In the rows, 128 means zero.
Known rows:
[154 181 121  77 162 124 163  82 130 154 174 128 148 115 135 160 107  84
 147 148 100 124 137 110 112 117 134 107 132 125 166 146 163 160  92 127
 177 158 101 155 115 118 159  96 111 133]: zagrin
[144 161 141  86 137 106 142  88 147 129 149 146 132 111 137 104  96  85
 110 115 131 134 145 154 133 149 123 134 148 178 126 159 147 150  90 133
 153 150  71 123 143 128 136 150 142 141]: stuvus
[140 163 126  94 144 117 155  87 149 142 159 130 149 133 154 129  97  79
 128 132 125 123 149 130 131 135 129 117 142 158 142 152 149 147  90 121
 150 158  95 131 117 133 150 124 128 144]: fegrugrum
[217 100  95 107 149  82 149 102 161 130 197 133 100 147 156 148  49 107
 151 141 126 141 105  86 139 135 140 108 169 157  78 187 158 144  56 110
 139 137 120 136 101 171 116 122 140 177]: koviples
[198 131 108 108 158  95 143  97 162 138 181 125  90 140 162 136  51  85
 140 150 133 138 123  80 121 143 123 119 161 156  84 192 156 122  81 113
 141 133 120 122  92 179 121 129 122 165]: vugak
[128 152 143  65 126  94 132 105 138 132 161 137 119 150 134 106 109 105
 143 113 127 121 138 165 163 155 137 115 156 181 126 154 138 180  83 134
 150 177  52 127 119 115 168 166 159 176]: brepapluk
[142 170 124 104 144 110 147  78 159 134 154 141 145 116 167 125  84  84
 124 129 124 134 157 132 124 136 110 124 134 156 149 158 153 131  91 125
 152 147  90 122 119 129 135 120 122 140]: notreflus
[109 168 132  84  94 148 138 102 132 123 149 120 163 134 134 122  80  75
  70 123 128 137 131 151  80 139 130 126 169 158 126 150 141  82  87 131
 138 122  73 127 105 114 113 147 136 177]: noka
[175 153 179 105 181  79 145 124 100 169 129 110 167 152 161 115 134  79
  94 145  98 118 143 131 151  96 129 125 127 155 172 143 164 161  57 125
 126 177  83 137 105 133 171 131 126 154]: rostir
[134 156 125 108 144 126 158 111 151 151 156 143 125 153 134 124 102  76
 109 106 136 150 158 155 148 128 119 125 152 163 144 133 153 137  87 111
 162 147  83 117 111 138 147 115 147 169]: fomir
[160 164 110  93 118 143 131  64 177 164 179 142 113 143 212 121 120 100
 151 143 114 115 146 168 100  67 133  86 111 140 149 117 141 166 112  95
 146 180 140 140 112 115 149 122 115 155]: teplol
[133 180  98 120 162 113 154  63 174 147 156 139 169 143 191 139  86  99
 146 135 123 126 155 104 129 123 107 109 129 150 181 171 151 122  77 122
 146 160  94 142  96 123 151  95 115 151]: tamin
[139 163 129  98 144 114 153  90 150 145 157 131 148 133 155 129  95  78
 127 130 124 126 148 134 136 130 128 119 139 155 147 154 151 148  91 122
 150 154  90 131 117 127 152 122 131 142]: bonen
[119 184 102 111 167 105 150  77 160 166 160 158 127 147 114 122  99  98
 122 110 131 141 131 126 143 131 116 116 174 198 159 154 149 140  52 135
 159 159  49 159 115 113 157 136 161 179]: gepes
[157 149 117  92 139 107 168  82 153 126 168 139 173 128 175 139  96  93
 144 131 117 119 146 123 133 114 134 111 126 135 158 145 153 153  87 123
 151 167 106 132 124 128 145 102 126 139]: mipi
[144 156 132  94 117 150 133  87 167 187 164 137  85 148 154  95 134  80
 122 121 134 119 140 197 118  76 141 107 151 184 115  98 129 176 112  89
 148 174 121 146 124 120 160 158 149 174]: puzim
[146 161 106 101 146 118 162  96 148 139 171 134 150 152 177 158  97  91
 147 127 117 134 160 126 140 119 127 103 121 120 172 143 158 145  89 113
 167 164 107 125  96 130 150  89 119 154]: stabru
[148 167 122  90 149 119 152  84 146 141 163 126 158 130 173 145  97  90
 147 139 111 124 152 120 125 124 132 108 121 128 159 157 154 151  94 120
 155 158 104 133 105 126 151 107 112 137]: gofla
[157 133 145  93 126  95 172  77 150 122 143 136 166  92 137  90  97  72
 103 122 137 111 137 150 137 121 139 136 159 184 106 148 140 155  89 135
 127 154 104 129 166 143 128 146 153 123]: fustu
[152 166 121  89 150 112 180  71 148 136 161 126 168 117 170 136  96  77
 144 140 118 109 145 103 124 109 133 112 128 133 164 153 155 140  95 127
 153 162 119 143 127 133 150 106 121 127]: ritik
[156 160 140  77 142 117 169  80 135 139 159 107 180 114 170 136 111  71
 151 151 117  92 142 112 123 125 149 119 125 125 143 158 149 174 106 124
 140 171 121 143 128 127 169 112 117 110]: zoson

Facts:
brafe	ε	miskom; bragota	ε	grevibin; bristis	ε	skenul; bristis	ε	geklu
bromopli	ε	dadrom; bubram	ε	fidrir; dadrom	ε	zelun; dadrom	ε	bromopli
dageplel	ε	koske; daku	ε	luflur; domuvel	ε	ziluna; domuvel	ε	plilek
domuvel	ε	plepi; drodil	ε	legi; drotus	ε	plopes; dumir	ε	plitas
fedres	ε	bubram; flesu	ε	koviples; fliflopler	ε	plilek; fliflor	ε	refik
flogel	ε	kave; flotros	ε	rostir; fluder	ε	vuplo; gepes	ε	guvom
gerogrek	ε	moklor; geru	ε	tridokur; gikefle	ε	gebo; grebu	ε	flotros
grevibin	ε	pluston; grevibin	ε	bragota; gridor	ε	gudus; griflok	ε	gestaler
grodrigrir	ε	veflur; gruku	ε	kelek; gudus	ε	grebu; kifli	ε	kave
klibe	ε	droskes; klide	ε	lonefol; kloduri	ε	plemisken; kluplom	ε	plodavus
klupo	ε	staplos; klupo	ε	trefli; koske	ε	bristis; koviples	ε	klodis
koviples	ε	nudros; koviples	ε	rebrur; lebove	ε	berur; liskuber	ε	mimu
lodogrol	ε	midris; lodogrol	ε	berur; lupo	ε	moklor; lupo	ε	mebreskar
madra	ε	moklor; mebreskar	ε	moklor; midris	ε	lonefol; mimu	ε	liskuber
moplas	ε	badriflo; moplas	ε	matidin; nibul	ε	skodrak; ninis	ε	gepes
noka	ε	berur; notreflus	ε	miskom; pasoflel	ε	stuvus; pasoflel	ε	plurur
pepak	ε	flebra; plaku	ε	tridokur; plali	ε	drako; plemisken	ε	zozel
plitas	ε	fluder; plurur	ε	pasoflel; poplur	ε	grebu; pudri	ε	geklu
rinur	ε	skaplurom; rinur	ε	klide; saklak	ε	steze; saklak	ε	drubratra
sanol	ε	nibul; seli	ε	skodrak; seli	ε	nibul; sosku	ε	remur
sosku	ε	skimi; staplos	ε	puzim; staplos	ε	fletivi; steze	ε	plobrek
stuvus	ε	ribrum; stuvus	ε	pasoflel; sumul	ε	plobrek; tamin	ε	zoson
teplol	ε	stobarin; tevik	ε	zagrin; tise	ε	gopum; traberil	ε	stumam
tragrezi	ε	klodis; trefli	ε	teplol; trogrir	ε	skenul; tugak	ε	zagrin
vidrak	ε	flesu; vitrom	ε	kave; vugak	ε	koviples; vunu	ε	brepapluk
zagrin	ε	tugak; zinuk	ε	doporol; zonem	ε	kloduri; zozel	ε	fidrir
zozel	ε	plodavus; bragru	Π	flistok; brili	Π	rabropok; bristis	Π	drako
bromopli	Π	dadrom; brutrumis	Π	mimu; bubram	Π	plodavus; bubram	Π	lugri
dageplel	Π	plali; domom	Π	koske; domom	Π	bristis; domuvel	Π	gebo
domuvel	Π	puzis; doporol	Π	vostu; droskes	Π	fluder; drotus	Π	skodrak
drubratra	Π	plobrek; drubratra	Π	melak; drusur	Π	noka; dukla	Π	rebrur
dukla	Π	tefor; flepa	Π	fomir; flepon	Π	flamin; fletivi	Π	staplos
fludre	Π	kelek; gebo	Π	gikefle; geklu	Π	domom; gofla	Π	voflesten
gofla	Π	furil; gopam	Π	matidin; gopum	Π	miskom; govor	Π	brepapluk
grebu	Π	kelek; grevibin	Π	fustu; grodrigrir	Π	skubrak; gudus	Π	klafos
gudus	Π	fludre; gugrom	Π	drodil; kave	Π	kifli; kifli	Π	kave
kigromu	Π	sumul; klibe	Π	droskes; kloduri	Π	fidrir; kluplom	Π	zonem
klupo	Π	trefli; koviples	Π	tragrezi; lebove	Π	drusur; lifel	Π	furil
lodogrol	Π	rinur; lodroban	Π	staplun; logrim	Π	drodil; luflur	Π	daku
lugri	Π	kluplom; lugri	Π	bubram; mebreskar	Π	moklor; mipi	Π	skobal
mipi	Π	dukla; moplas	Π	badriflo; moplas	Π	gopam; neklun	Π	moklor
neklun	Π	skozur; ninis	Π	gepes; nuvel	Π	doporol; pasoflel	Π	ribrum
pasoflel	Π	stuvus; plaku	Π	miskom; plemisken	Π	plodavus; plemisken	Π	kloduri
plitas	Π	flalo; plurur	Π	stuvus; pluzuda	Π	motropek; poplur	Π	pepen
pudri	Π	drako; puzis	Π	domuvel; rebrur	Π	gestaler; rinur	Π	lonefol
ritik	Π	gubak; saklak	Π	drubratra; seli	Π	drotus; sikazir	Π	seli
skaplurom	Π	dravalis; skaplurom	Π	lebove; skodrak	Π	plopes; skozur	Π	madra
stabru	Π	fomir; staplos	Π	klupo; staplun	Π	plilek; sumul	Π	saklak
sumul	Π	plobrek; tamin	Π	viklom; tefor	Π	flesu; teme	Π	domuvel
teplol	Π	puzim; teplol	Π	trefli; tragrezi	Π	koviples; tugak	Π	pluston
tugak	Π	bragota; veflur	Π	plalen; vidrak	Π	koviples; vostu	Π	remur
zagrin	Π	tevik; zinuk	Π	skimi; zito	Π	matidin; zoson	Π	flistok
zozel	Π	kloduri

Rows:
No name comes twice in this set of rows, the named rows included.
[127 162 125  68 148 103 181 117 128 146 160 138 119 155 107 120 110  86
 144  92 147 133 153 150 183 136 145 123 157 155 150 116 140 165  99 133
 175 177  70 120 132 138 180 142 172 178] -> plilek
[159 161 140  86 143 114 163  73 146 134 157 114 176 103 181 135  97  75
 146 153 115 100 148 116 113 123 134 115 115 129 145 165 154 158 109 125
 142 159 122 137 129 131 151 113 108 109] -> bragru
[136 164 134  93 153 128 161  95 141 153 149 113 156 138 142 138 106  73
 136 123 133 119 152 139 142 140 138 135 147 146 136 158 149 175 108 118
 148 161  94 138 124 127 170 117 132 134] -> drubratra
[131 159 140  96 155 130 165 107 135 163 138 111 149 136 114 125 115  67
 117 112 146 120 150 155 155 144 144 145 171 171 120 141 141 180 109 112
 148 157  85 138 130 129 176 131 150 139] -> plobrek
[204 117  96 113 143  84 147  93 170 127 192 144 110 138 159 144  54 110
 143 136 121 148 115  96 130 134 131 106 155 161  95 179 157 138  59 120
 137 138 113 133 108 161 111 123 133 171] -> tragrezi
[141 174 123 107 148 125 147  79 163 142 143 135 151 119 165 128  82  82
 119 129 129 133 160 141 125 144 111 136 137 154 143 164 148 139 101 119
 151 141  90 124 126 131 142 120 116 129] -> sumul
[142 155 154  93 141 118 155  88 145 139 143 122 147 101 136 105 102  60
 105 135 135 117 147 144 123 135 127 140 154 170 115 155 144 149 103 125
 140 147  97 130 140 139 146 143 134 122] -> flistok
[179 158 181 117 183  68 134 116 111 164 126 117 166 146 170 111 130  84
  82 148  92 128 145 136 142  97 116 126 118 158 178 153 169 141  49 132
 124 164  81 129 108 136 160 135 115 158] -> flotros
[130 162 140 106 146 127 148 101 151 155 145 126 138 125 134 114 106  65
  99 121 140 128 153 153 132 140 122 138 160 175 120 152 148 149  95 116
 147 145  85 128 121 136 148 135 137 140] -> melak
[146 158 124 105 114 147 124  74 182 181 160 151  77 139 169  90 128  85
 113 127 128 124 145 198 107  72 126 108 143 183 119 102 130 162 109  90
 143 164 120 135 123 121 138 158 137 173] -> trefli
[159 174 125  84 157 131 147  79 137 146 172 128 157 115 148 162 102  85
 140 154 102 128 139 121 105 126 132 114 126 134 155 161 162 161  90 120
 164 148  94 155 108 106 149  94 104 128] -> teme
[143 181 124  98 156 122 149  87 143 158 156 151 113  98 108 127  90  71
  94 127 119 156 149 141 107 130 105 131 156 175 140 144 160 125  81 128
 174 130  74 137 127 125 129 128 130 141] -> tevik
[125 178 128  87 158 119 143  85 149 154 159 108 158 158 184 138 107  92
 174 142 124 100 149 112 144 143 138 108 132 140 158 176 140 171  99 122
 143 182  94 142  88 120 189 121 123 149] -> veflur

The same things again, as new rows of numbers:
Known rows:
[137 130 133 130 120 132 132 109 121 109 113 125 132 130 133 132 118 125
 129 128 113 174 157 119 123 130 132 126 116 129 126 126  63 142 152 163
 109 159 137 117 114 119 108 137 129 124 125]: seli
[ 86 124 117 128 143 141 130 164 165 176 135 132 118 135 141  96 129 153
 144 114 132  75 158 107  97 133 131 130 149 138 156 115 163 115 105 132
 136 121 129 186 150 131 177  85 140 126 153]: gopum
[122 116 123 145 133 112 122 139 112 128 130 127 132 131 139 142 108 153
 144 129 111 167 153 122 104 149 121 119 119 136 132 128 102 127 139 175
 144 140 121 133 121 114 108 143 134 126 138]: saklak
[152 153 122 114 114 129 136  84 127 106 109 128 125 103 102 132 130 119
  98 136 130 144 144 118 129 108 158 121  92 133 122 125  98 160 157 142
 102 129 176 128 117  89 128 150 123 125 104]: griflok
[136 136 124 111 123 157 132 132 134 132 128 127 139 155 127 121 158  96
 119 135 138  96 104 133 169 108 126 139 150 124 129 135 117 122 106  97
 110  90 121 139 137 173 139 127 120 133 125]: skimi
[133 119 153 121 119 135 127 114 142 121 114 127 127 127 123 155 129 137
 141 128 105 180 169 107 116 126 126 120 153 111 132 115  79 128 132 142
 142 165 124 158 122 125  93 141 126 132 125]: zinuk
[124 121 130 126 124 154 130 126 130 136 122 131 126 132 119 124 126 128
 140 132 126 131 135 130 124 129 117 119 148 123 132 122 112 126 127 140
 141 126 136 161 128 138 133 132 133 130 134]: mipi
[130 136 119 130 132 123 132 129 123 125 129 125 138 144 131 126 120 122
 135 127 121 125 131 127 136 128 126 132 123 135 131 134  96 128 118 143
 109 139 129 113 123 140 127 121 128 123 127]: flistok
[126 140 119 121 129 115 127 133 130 138 141 128 129 131 129 118 160 122
 118 129 139  96  97 129 150 126 132 143 116 134 136 136 173 122 119  77
 122 101 119 104 134 127 150 122 123 126 117]: plodavus
[132 149 115 107 125 140 141 101 137 121 118 128 135 154 113 105 163 101
 123 126 136  94  94 124 180 115 129 141 141 129 132 132 117 132 124 100
  77 129 140 124 131 155 154 115 125 123 115]: brepapluk
[132 128 119 136 124 123 131 119 109 116 118 127 138 125 121 127 100 132
 128 131 126 154 156 129 110 125 137 115 118 140 119 128  84 141 142 181
 123 124 146 145 119 114 109 147 131 129 137]: lebove
[108 123 136 129 127 128 132 127 151 136 124 131 122 131 128 119 116 133
 146 112 129 118 142 115 117 138 123 118 151 119 130 120 114 134 123 134
 133 148 128 153 133 129 127 112 134 126 135]: grebu
[144 132 144 114 133 128 121 124 139 144 123 131 123 123 132 122 131 128
 131 141 135 132 132 122 114 109 117 133 102 130 119 127 156 130 120 104
 139 125 122 152 121 122 127 156 127 123 139]: staplun
[140 139 128 134 126  84 125 124 120 113 129 128 136 117 123 151 110 133
 118 130 127 151 136 118 114 121 140 128  94 136 117 134 117 144 136 143
 131 125 128 101 117  87 101 157 117 127 116]: zonem
[119 128 123 131 133 105 124 138 124 131 136 129 143 149 129 135 139 129
 144 123 125 125 114 118 141 136 116 135 137 131 132 132 117 119 118 123
 120 125 108 123 128 138 115 136 126 131 128]: trefli
[127 136 118 121 137 133 126 140 144 146 131 129 117 120 126 110 136 123
 120 126 145  80 107 136 136 122 131 136 124 129 135 130 185 120 115  88
 128 105 127 125 139 138 155 111 129 123 131]: plepi
[118 134 126 135 128  91 128 119 122 114 121 132 148 144 132 132 137 130
 133 115 137 128 106 116 143 133 138 136 137 136 122 135 111 132 133 126
  85 119 113 142 135 139 124 134 125 136 128]: pepen
[114 127 127 131 122 125 131 124 128 121 129 128 131 136 127 121 142 127
 134 126 129 126 120 125 135 132 122 128 139 127 133 131 112 131 138 134
 124 124 126 135 129 131 129 126 126 133 129]: lugri
[121 150 109 113 112 155 142 120 141 124 123 125 132 150 126  81 175 107
 109 128 153  74 106 132 156 103 148 145 119 144 136 137 116 138 129 106
  93  81 145 136 135 146 170 118 125 130 133]: badriflo
[115 130 103 135 135 125 130 147 117 139 139 129 140 152 133 113 143 125
 132 123 140  83  98 139 151 141 124 137 140 140 136 137 157 112 113 122
 118  99 119 117 142 161 153 108 131 125 132]: pluston
[130 123 136 126 131 130 126 127 134 132 126 132 112 107 125 127 122 133
 124 130 130 128 126 132 119 127 130 122 133 120 125 122 157 128 133 115
 138 133 133 130 127 116 133 120 131 127 128]: ritik

Rows:
No name comes twice in this set of rows, the named rows included.
[150 124 142 118 132 140 120 136 127 125 140 126 132 137 139 137 127 100
 120 136 134 110  79 149 170 124 117 141 142 113 120 136 160 110  99  62
 127 117  93  88 132 174 116 122 119 133 119] -> drako
[158 140 159 103 113 140 133  76 149  96 103 129 119 105  93 168 123 100
 111 134 109 170 149 115 145 109 147 115 146  92 124 113  75 149 135 110
 119 175 155 112 117 109  89 135 116 129  90] -> grodrigrir
[100 121 119 128 134 151 134 141 149 156 134 130 116 136 141  97 131 142
 143 118 130  89 139 127 122 139 121 130 153 129 155 118 150 114 119 128
 130 143 134 148 140 146 173  79 140 119 142] -> zoson
[142 119 137 130 123 127 124 126 102 110 124 129 147 148 135 139 155 115
 136 134 124 156  95 134 158 137 117 139 150 124 118 137 105 115 128 108
 109 125  97 123 129 168 105 149 124 137 125] -> dadrom
[119 130 106 141 136 112 129 147 109 132 137 128 145 144 131 126 117 130
 133 122 132 109 115 134 132 141 130 128 121 142 127 136 122 122 119 143
 118 110 124 115 131 141 128 126 129 128 140] -> bragota
[125 123 117 140 125 129 129 132 110 123 128 126 135 125 140 117  97 142
 130 134 129 156 156 138  99 132 132 121 101 149 124 132  98 142 147 193
 130 128 144 135 115 109 131 148 134 126 142] -> drotus

The same things again, as new rows of numbers:
Known rows:
[125 113 120 111 125 124 112 120 116 147 135 140 136]: drotus
[124 106 121 110 114 145 135 106 135 119 111 141 126]: skodrak
[119 131 106 123 126 164 124 152 136 132 126 144 140]: bragota
[138 115 123 115 115 125 130 123 138 104 126 150 145]: badriflo
[127 108 144  90 139 120 129 141 120 119 119 138 112]: lodroban
[125 145 127 116 124 140 133 133 155 112 117 148 138]: skimi
[110 115 135 104 135 117 120 132 108 154 121 132 120]: plaku
[123 123 126 108 122 152 139 121 138 114 113 139 123]: tridokur
[120 131 108 122 123 175 132 147 142 120 120 142 139]: pluston
[125 127 124 111 127 139 124 128 127 132 126 139 129]: zomum
[123 125 125 109 127 143 124 132 127 130 123 138 129]: liskuber
[117 162 134 118 121 102 124 112 161 126 119 151 152]: motropek
[121 123 123 110 123 150 133 126 135 119 113 139 122]: vuplo
[126 158 133 111 125 160 155  99  48  99 156 153 168]: fidrir
[152 137 106 117 116 176 111 127 123 122 151 135 129]: fustu
[122 126 126 110 131 131 115 137 121 142 132 140 131]: traberil
[122 124 123 119 116 136 133 117 121 123 113 132 128]: gebo
[121 124 127 109 130 127 113 143 124 143 132 138 130]: notreflus
[139 138 100  96 108 152 149 187 157 117 121 123 179]: lonefol
[122 125 124 112 131 134 114 139 115 144 132 140 132]: tise
[115 136 145  98 133 121 129 121 124 130 115 133 115]: flepa

Rows:
No name comes twice in this set of rows, the named rows included.
[130 135 113  91 123 124 121 193 124 161 137 118 167] -> rinur
[128 124 129 116 125 129 105 149 131 133 141 151 139] -> madra
[122 109 134 110 122 119 132 134  96 123 107 126 112] -> zagrin
[120 126 132 121 123 112 102 139 105 152 137 134 132] -> domuvel
[131 119 127 107 124 126 124 128 123 127 128 139 129] -> skozur
[116 105 143 103 124 123 120 115 112 137 124 136 110] -> mebreskar
[104 116 151 101 128 154 128 137 133 140 124 135 103] -> teplol
[121 133 112 123 128 139 114 148 121 141 135 141 146] -> drodil
[108 123 148 109 128 161 118 155 141 138 135 144 116] -> staplos
[130 107 111 109 119 164 131 119 124 123 124 136 125] -> droskes
[109 122 141 107 131  96 121 124 112 151 113 134 123] -> tamin
[124 111 123 111 126 120 105 126 107 152 140 141 139] -> seli

